In the rows, zero is written as 128.
Each row of numbers belongs to one of the objects below and depends on some of the facts about them. Some rows are named. Which object is each other row?

Some objects and their rows:
pokli: [117 135  98  90 126 118  82 159 128 138 158 141 111 106 150 140 108 124
 126 118 134 101 159 163 111 106  96 120 131 126 121 109  86 159 112 135]
mokelol: [124 137 132 122  97  98 137 147 139 113 166 186 149 147 154 121 122 137
  94 128 134 169 136 125 136  95 156 138 145 111 138 138 110 122  85 129]
flagu: [110 127 117 140 155 110 100 123 109 155  89 138 102 140 106 107 112 123
 183 154 121  86 110 139  85 125 123  69 113 167  88  98 108 168 191 152]
benok: [ 97  97 169 122 107 127 100 140 130  93 123 123 132 114 134  83 121 136
 111 111 152 141  97 132 156 120  80 103 130 126 114  92 133 131 165 160]
dremil: [140 147 132 141 103 135 119 127 138 115 146 129 120 130 121 151 127 147
 124 121 126 155 141 107 136 134 161 153 155 128 139 182 147  91 127 100]
kadro: [113 123 118  99 155 121 108 114 120 134  97 102 101 109 121 108 122 126
 162 122 104 132 150 130 133 126 120  72 101 153  95  82 136 150 156 135]
grutuvu: [104 123 161 104 125 146  89 172 154 104 152 105 116 114 134 160 126 131
 116  92 139 107 167 139 128  97  98 116 120 134 123 132 122 105 138 115]
gravogel: [157 121 131 136 107 135 113 122 142 125 136 133 129 123 131 132 129 120
 139 153 121 146 120 125 130 141 123 150 146 110 142 149 147 129 105 106]
skegul: [146 144  88 124 133 117 141 105 113 160  92 130 120 127 118 118 132 142
 133  97 120 122 123 121 106 146 141 138 130 155 126 131 122 131 145 133]
sason: [147 127 133 129 122 135 144 119 129 117 139 124 131 123 118 137 129 127
 123 131 138 150 136 118 144 139 143 144 148 113 151 126 138 126 102 121]
migres: [131 121  96  92 115 132  59 128 119 131 131 119 100  86 137 102 114 122
 131 141 113 156 159 139 128 114  82 111 129 120 114 109 139 162 109 115]
gebis: [140 108 157 133 148 141 168 105 136  98 104 172 155 160 123 120 151 113
  90 131 128 156  81 150 121 122 148 142 100 129 130 129 115 145  87 143]
lizi: [128 119 116 116 143 124  99 128 132 146 102 123 119 117 133 122 120 124
 155 138 111 120 119 132 110 120 113 106 110 150 114 115 131 143 159 129]
driflefim: [125 142 131 110 136 126 121 138 150 117 136 112 115 121 120 148 135 153
 150 110 107 151 172 119 157 122 155 117 129 170 105 141 142  95 156 136]
razil: [141  99 157 151 122 127 164 100 127 118 100 158 156 163 120  79 134  99
 140 208 136 168  78 129 129 129 146 107 131 104 122 105 156 164 131 140]
rular: [135  97 148 113 132 151 136 108 142  72 110 139 132 136 133 111 157 107
  88 135 110 174 119 150 167 126 116 137 111 108 127 125 147 148  61 135]
romik: [116 114 153 153 115 116 169 108 120 115 107 157 155 169 128 117 135 116
 119 159 124 137  84 118 127 120 143 111 126 124 131 136 141 130 125 128]

Some facts about the objects:
stipa (kiplu flasku) (vazuklom 756) (mabu rular viplar koflubra) (stobazos gafanak)
drepi (kiplu pokli zibris) (vazuklom 831) (stobazos stasidres)
grerin (stobazos stifam)
zelon (kiplu rular) (vazuklom 980) (stobazos tadon)
lafirol (vazuklom 663) (stobazos stise)
fiflaflel (vazuklom 597) (mabu rular reflin lugriplar flutor) (stobazos flomelel)
radir (kiplu tratri skasko) (vazuklom 756) (stobazos rebropem)
buskam (kiplu muza klustalin mokelol bebo) (vazuklom 554)
lepadrak (kiplu dofor ropas grutuvu stuta) (vazuklom 212) (stobazos lelis)
lelis (vazuklom 980) (stobazos plomun)
skogi (vazuklom 597)
klagrul (vazuklom 258) (stobazos fuzir)
gunal (vazuklom 234) (stobazos gidral)
fliklar (vazuklom 980) (stobazos reflin)
toza (stobazos podrok)
sonin (kiplu migres)
plofli (stobazos tikotror)
skirar (mabu stasidres koflubra migres pulir mapa) (stobazos kuvuk)
skasko (kiplu vivamom) (vazuklom 980) (stobazos grusi)
restoron (vazuklom 212) (mabu mebro kuvuk ruklik moplen stasak klapla flutor) (stobazos toza)
stozun (vazuklom 48) (mabu sonin toza stastuzek kligrer drafodrok)
skudrekle (mabu griklam) (stobazos vebru)
tagam (vazuklom 597) (stobazos duzom)
ropas (kiplu plofli) (vazuklom 791) (stobazos flutor)
noskem (kiplu plofli stipa mokelol) (vazuklom 668) (stobazos klapla)
flomelel (vazuklom 554)
venin (vazuklom 258) (mabu klesta vibrus gunal stifam fifam klapla) (stobazos replur)
pokli (kiplu mokelol) (vazuklom 668) (stobazos klustalin)
ruklik (kiplu lepadrak stifam) (stobazos drafodrok)
fladren (vazuklom 449) (stobazos stamim)
mapa (vazuklom 663) (stobazos soples)
moplen (vazuklom 531) (stobazos griklam)
mokelol (kiplu pofluk pluskoskem reflin) (mabu zoru pofluk sonin flagu) (stobazos skesival)
vebru (vazuklom 597) (mabu ropu fifam) (stobazos koflubra)
gistim (stobazos bebo)
dronem (vazuklom 597) (mabu rebropem fogar surem mustal bifu) (stobazos pluskoskem)
griklam (kiplu stifam) (stobazos dozulam)
ropu (kiplu ruklik) (vazuklom 663) (stobazos talo)
vivamom (kiplu grutuvu) (vazuklom 980) (mabu plutren pluskoskem flitro stifam flutor) (stobazos stastok)
rular (kiplu grusi) (stobazos bamal)
pofluk (kiplu kligrer) (vazuklom 234) (stobazos stara)
grutuvu (kiplu plofli) (vazuklom 668) (mabu mebro muza stastok) (stobazos zibris)
gafanak (vazuklom 554) (mabu skegul stasidres) (stobazos skasko)
klapla (kiplu banol moplen ropas zelon) (vazuklom 234) (stobazos vifo)
stastok (vazuklom 663)
klesta (stobazos mabrun)
sibrik (vazuklom 668) (mabu klustalin rastim kleflen lepadrak) (stobazos luflem)
zoru (vazuklom 831) (stobazos dofor)
duzom (vazuklom 756) (stobazos stusi)
tikotror (vazuklom 303) (stobazos lerek)
stara (vazuklom 554) (mabu klesta grusi kuvuk duzom stifam surem kliflan) (stobazos kagok)
bruzak (vazuklom 449) (mabu lizi flokor bebo) (stobazos pagre)
kloneklel (kiplu stise) (vazuklom 831)
kliflan (vazuklom 980) (stobazos teskan)
pagre (stobazos skudrekle)
driflefim (vazuklom 531) (mabu klesta skesival zikle) (stobazos posak)
pluskoskem (kiplu stifam) (vazuklom 756) (stobazos viplar)
flumir (kiplu buskam) (mabu fliklar zikle koflubra zoka) (stobazos klagrul)
bobra (stobazos fliklar)
mebro (kiplu pagre) (vazuklom 980)
vifo (vazuklom 48) (stobazos vibrus)
flutromik (stobazos gistim)
mustal (vazuklom 597) (stobazos pofluk)
flutor (vazuklom 303) (stobazos bobra)
dozulam (kiplu reflin noskem) (vazuklom 791) (stobazos gebis)
flobo (kiplu skasko) (vazuklom 668) (mabu zoru skegul klotron) (stobazos fifam)
navegen (vazuklom 597) (stobazos tuklu)
droril (vazuklom 531)
letril (vazuklom 663) (mabu muza flitro surem) (stobazos fiplo)
fifam (vazuklom 258)
zorum (vazuklom 303) (mabu stusi flitro buskam) (stobazos fladren)
peflitres (mabu teskan drutuvik buskam) (stobazos lugriplar)
tovuval (vazuklom 449) (stobazos zomom)
zoka (vazuklom 663) (stobazos drorik)
grusi (kiplu ropas) (vazuklom 663)
dofor (kiplu kloneklel stuta) (vazuklom 597) (mabu viplar flomelel drorik migres) (stobazos grubres)
stifam (kiplu lepadrak kloneklel) (vazuklom 212) (stobazos regral)
lugriplar (stobazos buskam)
koflubra (vazuklom 258) (stobazos vivamom)
dremil (mabu tovuval vibrus dozulam drepi lugriplar) (stobazos dabron)
zibris (kiplu banol) (vazuklom 756)
skegul (vazuklom 663) (stobazos sibrik)
stise (kiplu ropas) (mabu stamim luflem drepi skesival reflin) (stobazos benok)
stetril (mabu pofluk rastim razil gebis pokli fogar stuta) (stobazos fogar)
stasidres (vazuklom 760) (stobazos lepadrak)
flugo (vazuklom 791) (stobazos pokli)
tuklu (vazuklom 303) (stobazos stastuzek)
banol (kiplu reflin) (vazuklom 831) (stobazos droril)
drafodrok (stobazos kadro)
bamal (kiplu gebis) (vazuklom 258) (stobazos drepi)
lerek (vazuklom 663) (mabu luflem lelis) (stobazos rumul)
teskan (stobazos peflitres)
dabron (kiplu grusi fiplo trekas ropas stise) (mabu tovuval duzom skogi zibris skasko kadro) (stobazos kloneklel)
suklurir (vazuklom 258) (mabu tovuval grerin bamal rastim bobra tivik kloneklel) (stobazos pusti)
regral (kiplu banol kloneklel pulir) (stobazos plufa)
migres (vazuklom 668) (stobazos flokor)
katregrir (vazuklom 663) (mabu vibrus klagrul viplar skegul nanu stastuzek) (stobazos trekas)
replur (vazuklom 234) (mabu fuzir regral lepadrak reflin fogar surem stasak tuklu rumes)
kligrer (stobazos grelok)
tadon (vazuklom 212) (mabu plofli tivik)
stasak (kiplu stifam stipa flobo) (vazuklom 234) (stobazos tivik)
klustalin (kiplu griklam ruklik stipa kloneklel) (vazuklom 980) (stobazos radir)
plutren (stobazos flasku)
mabrun (vazuklom 48) (mabu pulir grozal kadro) (stobazos grozal)
flagu (vazuklom 303) (stobazos suklurir)
drutuvik (vazuklom 234) (stobazos driflefim)
grozal (vazuklom 234) (stobazos romik)
stusi (stobazos flagu)
kadro (vazuklom 234) (stobazos tovuval)
pusti (vazuklom 831) (stobazos skegul)
reflin (vazuklom 531)
benok (kiplu lepadrak) (vazuklom 760) (stobazos zikle)
kuvuk (vazuklom 668) (stobazos dronem)
tratri (kiplu dozulam skesival) (vazuklom 449) (stobazos migres)
putim (stobazos flutromik)
gravogel (vazuklom 831) (stobazos mustal)
tivik (vazuklom 48)
fogar (vazuklom 760) (stobazos ropu)
skesival (stobazos grerin)
muza (kiplu gebis skesival) (vazuklom 48) (stobazos zoru)
plufa (vazuklom 831) (stobazos putim)
klotron (vazuklom 531) (stobazos grutuvu)
gepes (vazuklom 531) (mabu flokor) (stobazos stasak)
pulir (kiplu lepadrak) (stobazos surem)
soples (vazuklom 449) (mabu flomelel kleflen)
gidral (vazuklom 831) (stobazos stuta)
fuzir (stobazos drutuvik)
rebropem (vazuklom 831) (stobazos stozun)
gebis (kiplu grusi) (vazuklom 756) (stobazos bruzak)
zikle (vazuklom 234) (stobazos mokelol)
bebo (kiplu grusi kloneklel stuta)
flokor (vazuklom 258) (stobazos gepes)
trekas (kiplu lepadrak) (vazuklom 449) (stobazos zuvu)
stuta (kiplu pagre) (vazuklom 597) (stobazos klotron)
surem (stobazos venin)
plomun (vazuklom 303) (stobazos fiflaflel)
kleflen (vazuklom 760) (stobazos letril)
brabak (vazuklom 212) (mabu plomun tranam flutromik reflin bifu noskem) (stobazos skogi)
podrok (vazuklom 531) (mabu starok sonin navegen zelon noskem)
kagok (vazuklom 303) (mabu griklam toza tuklu pusti) (stobazos rastim)
klimur (kiplu pluskoskem) (vazuklom 597) (stobazos rumes)
starok (kiplu benok) (vazuklom 980) (stobazos plutren)
bifu (vazuklom 831) (stobazos klezukli)
grubres (vazuklom 212) (stobazos pulir)
stamim (vazuklom 531) (stobazos bifu)
flasku (kiplu gebis pulir) (mabu klezukli pofluk rastim zikle trekas migres) (stobazos gravogel)
drorik (vazuklom 258) (stobazos flugo)
tranam (vazuklom 831) (stobazos navegen)
grelok (vazuklom 980) (stobazos sofle)
dupi (vazuklom 531) (mabu zikle) (stobazos noskem)
viplar (vazuklom 831) (stobazos stetril)
vibrus (vazuklom 258) (stobazos tranam)
rumes (kiplu benok) (stobazos dremil)
fiplo (kiplu plofli pagre dofor reflin stifam) (vazuklom 756) (mabu fliklar lugriplar) (stobazos mebro)
rastim (stobazos flobo)
romik (kiplu moplen zibris) (vazuklom 449)
razil (vazuklom 449) (stobazos zoka)
rumul (vazuklom 234)
klezukli (kiplu gebis reflin flasku migres) (vazuklom 212) (stobazos stipa)
lizi (vazuklom 258)
zomom (vazuklom 791) (mabu vibrus bamal toza fladren kligrer) (stobazos kliflan)
posak (vazuklom 980)
zuvu (vazuklom 554) (stobazos lizi)
sofle (stobazos klimur)
stastuzek (vazuklom 663) (stobazos zelon)
talo (kiplu flasku) (stobazos restoron)

Rows to name:
No name comes twice in this set of rows, the named rows included.
[111 171  98 106  99 110  80 179 131 150 159 132 108  99 133 151 104 164
 124  56 159 111 168 117  76  97 111 157 120 145 125 173 101  85 133 110] : flobo
[122 127 109  97 162 113 119 130 110 149 112 137 120 118 121 121 114 135
 136  90 128 107 145 131  98 107 118  90 102 171 100  84  93 141 151 159] : pofluk
[129 163  99 137 125 126 186 148 109 156 126 129 155 118 125 183 142 167
  78  11 161  79 127 115  89 139 129 204 107 157 158 162  77  75  95 127] : bebo
[127 109 142 118 117 114 141 131 126 101 144 145 155 118 152 105 135 124
  96 142 139 165 111 146 180 126 107 131 152  96 144  78 136 148 102 149] : griklam
[129 102 178 160  99 129 136  90 104 102  85 162 147 147 117  78 135 119
  96 146 142 153  58 144 154 139 122 136 140 118 136 102 149 155 139 161] : trekas
[154 142 164 146 109 125 143 128 148 113 163 140 139 131 110 135 116 143
 131 129 156 153 148 109 119 128 168 147 141 130 139 151 125 106 112 121] : stetril
[112 114 144  98 170 129 136 128 153  91 123  94 138 115 136  94 143 131
 134 141  98 174 158 137 188 127 135  94 112 119 113  75 160 123 143 144] : moplen
[107  93 174 132 115 137 122 129 127  74 140 133 155 108 155 105 140 124
  79 126 129 162 100 148 209 133 102 122 170  89 143  71 152 128 131 154] : ruklik
[146 107 190 129 129 167 102 122 165  80 126 145 117 131 107 153 136 117
 104 129 113 170 125 138 149 132 126 150 141 139 133 173 151 119  98 120] : stise
[151 118 151 144 120 138 140  69 112 135  86 153 139 150 110 113 133 101
 134 187 122 135  90 125 127 152 146  97 139 118 139 118 142 158 135 128] : fladren
[119 125 164 166 106 119 170 119 133 112 121 142 142 170 113 108 129 125
 136 156 143 142  91 108 125 122 163 124 123 119 128 157 145 120 146 125] : bruzak
[118 132 148  93 106 145  56 145 141  87 142 135  98  98 127 131 117 147
 116  95 123 169 166 136 149 110 101 134 140 152 108 153 123 123 119 127] : dofor
[119 158  99 155 158 112 184 139 125 169 114 104 134 138 120 167 144 153
 138  76 129  53 130 116 102 158 153 154 118 148 136 138  99 109 166 138] : stastok
[143 126 112 156 131 136 141  72  97 146  87 136 123 161 122 125 136 112
 144 163 112 102  84 128 124 164 153 124 142 128 135 133 139 165 132 123] : tovuval

The same objects again, as new rows of numbers:
Some rows with their names:
zorum: [142 158 145 126  76  80 191  76 150 179 120  91 114 124 168 113 136 177
 170 171 100 142  79 135 117 163 117 140 124 149 131 120 134 173 145]
stusi: [129 161 119 100 115  91 153  73 145 173 114 111  97 154 168 117 127 160
 160 161  97 116  82 146 128 173 114 142  91 133 117 129 136 158 155]
bruzak: [150 159 121 100 108 101 164  93 145 162 134 146  84 159 159 111 137 168
 157 133  90 108 104 152 120 159 104 131  92 121 122 126 111 165 146]
flokor: [134 170 125 126  93  69 163  63 150 194 134 103 113 137 182 115 124 177
 150 170 107 107  79 143 105 162 102 145 110 147 132 139 145 166 121]
gepes: [155 146  92  96 108  85 166  96 144 158 122 140  69 149 176 115 128 164
 151 148  84 131  98 147 142 183 138 122  77 128 111 111 134 169 175]
mokelol: [135 162  98  96 110  81 146 108 148 164 141 142  86 149 161 125 125 190
 146 112  75 113  88 141 162 170 112 136  80 130 107 127 113 172 155]
noskem: [135 166  80  79 142  68 144  99 154 188 130 112  80 157 183 115 106 172
 139 153  85 110  62 144 173 179 134 141  63 141  95 130 142 175 158]
pokli: [138 168  77  86 126  80 137  90 150 176 121 128  80 153 176 131 106 162
 135 154  89 104  80 151 165 183 132 140  57 131 101 132 141 170 170]
reflin: [136 162  97  97 112  90 152  88 148 170  98 112  87 145 173 131 113 148
 148 158  94 109  84 159 164 172 120 146  68 131  93 123 148 160 176]
skudrekle: [155 161 111 108  98  98 159  94 133 157 125 149  77 149 163 126 134 168
 156 137  80 113 114 154 129 167 118 128  87 121 115 126 122 165 160]
nestik: [128 163 113  96 111  95 149  70 146 174 112 109  93 148 171 134 123 168
 163 152 106  99  93 163 128 175 120 134  93 131 116 125 128 146 164]
tivik: [135 166  83 112 107  79 156  68 139 169  96 106  76 124 201 148  94 162
 133 174  96 114  99 143 142 198 156 141  85 146 103 124 175 167 193]
tadon: [145 160 117 117  92 113 152  95 133 138 117 165  71 156 143 135 133 156
 159 127  79 113 139 166 149 188 105 133  76 112 110 127 119 149 178]
flutor: [131 169 142 127  90  86 167  65 146 192 102  71 131 130 173 136 123 157
 167 172 102 116  73 142 121 159 111 153 124 143 120 128 155 159 136]
drutuvik: [125 145 125 132  83  84 159  61 163 186 125 110 110 164 158 112 136 159
 168 162 103 116  88 151 146 186  86 148 100 130 111 128 143 139 165]
sason: [125 164 116  98 109  95 151  70 152 177 115 108  92 146 171 132 130 170
 168 145 106  98  93 168 128 176 121 139  92 137 120 124 129 150 157]
vibrus: [139 173 117 123  97  81 154  71 146 192 127 101 116 131 180 133 116 159
 144 152  98  95  87 164 108 144  88 142 113 139 126 145 160 158 117]

Name these rows:
No name comes twice in this set of rows, the named rows included.
[150 165 124 128  91  83 172  85 145 176 150 131 100 132 180 120 129 180
 138 152  98 115 101 160 102 157  99 138 103 136 136 127 142 183 127] : suklurir
[129 141 147 144 107 106 153  69 176 192 128 130  94 174 159 136 144 169
 150 169 122 120  76 156 165 201  98 164  66 128  98 100 155 142 156] : zikle
[124 165 106  96 117  83 142  72 150 177 126 114  89 161 160 136 126 181
 167 138 103  99  90 158 139 182 127 133 102 134 116 135 119 152 152] : sonin
[143 173  87  87 115  60 162  60 142 190  96  85  85 148 194 139  90 158
 137 186 106 137  70 127 152 199 190 134  90 134 117 112 160 177 183] : muza
[170 139 108 108 133 104 167 104 155 177 126 133  60 156 180 121 136 175
 140 163 101 138  68 154 148 193 165 139  57 132  91  82 147 175 172] : dupi
[155 171  93 108  92 103 149  91 130 141 119 170  61 139 172 141 109 161
 135 130  77 102 148 176 142 185 116 127  66 117 118 123 134 164 187] : podrok
[140 156  79  88 140  83 155  78 156 179 127 126  72 163 192 118 119 168
 139 163  97 117  69 147 129 181 150 136  69 127 103 115 153 172 166] : migres
[145 174 119 110 105 105 140  85 144 165 103 123  97 141 164 155 116 138
 148 149  91  79 105 181 145 163  96 147  84 120 104 136 145 137 151] : lugriplar
[132 182 125 109 101  72 147  60 153 197 140  98 115 155 179 135 114 169
 144 161 117 106  67 147 115 164 127 136 117 127 135 136 146 175 109] : bamal
[166 148  81 108 108  75 178  85 141 173 106 103  64 124 199 133 107 166
 135 162  86 139  84 145 138 192 169 129  93 146  96  98 168 179 179] : mabrun
[150 160 124 111  84 112 159  99 135 140 106 152  81 155 150 136 132 144
 161 136  77 117 132 168 155 184 101 133  75 118 113 129 115 151 183] : restoron
[132 181 134  87 128 104 137  69 145 179 138 138  84 200 144 116 115 170
 162 148 104 117  84 156 130 187 149 136  94  97 135 137 114 161 130] : gebis
[151 157 120  97 140  89 149  79 140 190 128 103  95 181 154 126 114 154
 171 161  93 127  65 161 145 180 148 135 105 112 118 127 142 156 126] : rular
[162 174 134 131  79  93 169  89 137 170 130 128 102 126 177 133 116 158
 139 158  99 100 107 177 114 146  91 140 100 134 134 127 139 169 125] : venin
[135 166 148 137 116 100 144  69 124 167 113 130  84 185 130 138 106 160
 184 158  88 119 128 170 175 215 122 146 106 107 124 147 122 137 155] : grusi

The same objects again, as new rows of numbers:
Known rows:
venin: [111 116  94  94 152 145 140 169 134 133 155 103 138 124 149 158  74  89
 106 100 146 127 116 121 143  99 138]
zikle: [120  67 144 169 139 115 116 220 127 135 121 123 116 195 139  98 194 124
  87 143 145 109 127 165  84 166 144]
mokelol: [113  99 132 111 111 155 116  97 168  92 181 113 149 174 141 138 112 120
 105  98 101 106 176 131 155 176 123]
stastok: [102 127 112 160  91  99 186 113 130 126  91 165 196 102  98  50 117 110
  85  66  87  94 131 200 151 113  91]
bebo: [109 113  75 132 121 119 155 158 184 121 104 169 118 120 113  65  96  92
  89  30  95  81 113 151 159 163 123]
grusi: [133 131 124 155 110  99 182 113 154 124  71 152 183  99 107  33 123 105
  53  80  91  92 146 132 183 139  81]
zibris: [150 108 114 133 145 130 156 109 129 114 121 142 138 135 103 100 119 107
  96 110 110 111 148 134 177 139 125]
skirar: [123 111 168 139  64 186 111 115 133 135 158  92  90 130 197  98 132 132
  91 115 121 117 138 120 118 122 146]
flomelel: [122 173  89 155  93 130 158 161 194 111 145 114 144 202 133  83 124 112
  67  35  63 110 120 175 149  95 132]
grelok: [146 150 156 161  81 154 142 134 158 139 136 136 120 173 150  66 158 166
 106 103  91 128 148 157 127  95 115]
navegen: [141  57 115 114 167  97 145 199 103 102 110 162 114 106 124 115  72  82
  83 129 128 113 126 159 119 141 150]
grozal: [161  87 160 136 149 131 116 196 142 125 123 164 102 137 135 112 147 138
 100 127 123 130 145 175  77 132 142]
mabrun: [130 138 170 149  67 151 137 119 150 145 149 123 147 137 161  70 158 145
  98 115 103 127 165 145 120 101 108]
sibrik: [ 82 102 123 118 138 122 129 189 163 103 144 115 163 149 140 110  77  89
  84 100  74 116 135 173 141 163 129]
lizi: [132  90  89 107 121 144 108 148 137 122 152 146  84 141 133 131  90 124
 122 114 122 120 133 113 114 126 108]
plutren: [128 113 125 132  99 165 128 120 124 146 135 137  94 139 152  90 119 156
 121 123 108 130 136 129 136 101 135]
ruklik: [147 120 140 154 113 154 104 107 142 149 120 131  81 120 170  79 128 135
 144 113  94 106 132  95 164 103 163]

Name these rows:
No name comes twice in this set of rows, the named rows included.
[ 95 179 130 133 135 125 172 165 206 147 112 143 206 158 134 104 117 110
 106  41 113 109 148 183 178 111 119] : vivamom
[ 99  61 144  95 173 147 102 195 131 147 125 167 132  85 136 129  90 125
 144 164 143 140 164 153 119 151 105] : dronem
[129 130 157 147  87 141 140  82 112 153 132 133 182  99 127  77 152 142
 109 125 123 116 176 144 125 110  73] : lerek
[128 137 128 160  90  95 186  87 130 110 117 138 188  93 107  71 118 116
  64  77  78  97 143 189 136 111 100] : stastuzek
[130  76 138  83 163 124 160 195 107 136 100 145 162  57 143 161  61  64
 103 109 203 131 117 153  97 100 169] : fiflaflel
[ 97  94 143 151  75 180 115 120 134 161 136  81  94 150 185  82 198 133
 112 115 147 116 122  89 154 142 191] : flumir
[130  85 142 140 102 151 111 151 127 123 137 137  85 124 158  86 122 146
  96 127 111 128 136 147 108 140 151] : migres
[119 168  80 150 104 133 169 150 213 119 133 142 145 194 123  93 135 125
  89  15  69  97 134 174 179 125 142] : buskam
[133 126 110 120 128 140 138 144 163 116 129 112 147 144 140 103 109  89
  82  86 114 113 140 102 177 116 108] : dabron
[147  98 100 107 126 156 122 152 120 110 163 123 100 125 143 142  72 107
 107 101 135 134 131  96 120 101 117] : vibrus
[164  91 165 137 144 143 129 200 166 134 109 172 104 159 150  94 142 133
 111 119 141 122 156 153 109 158 125] : klapla

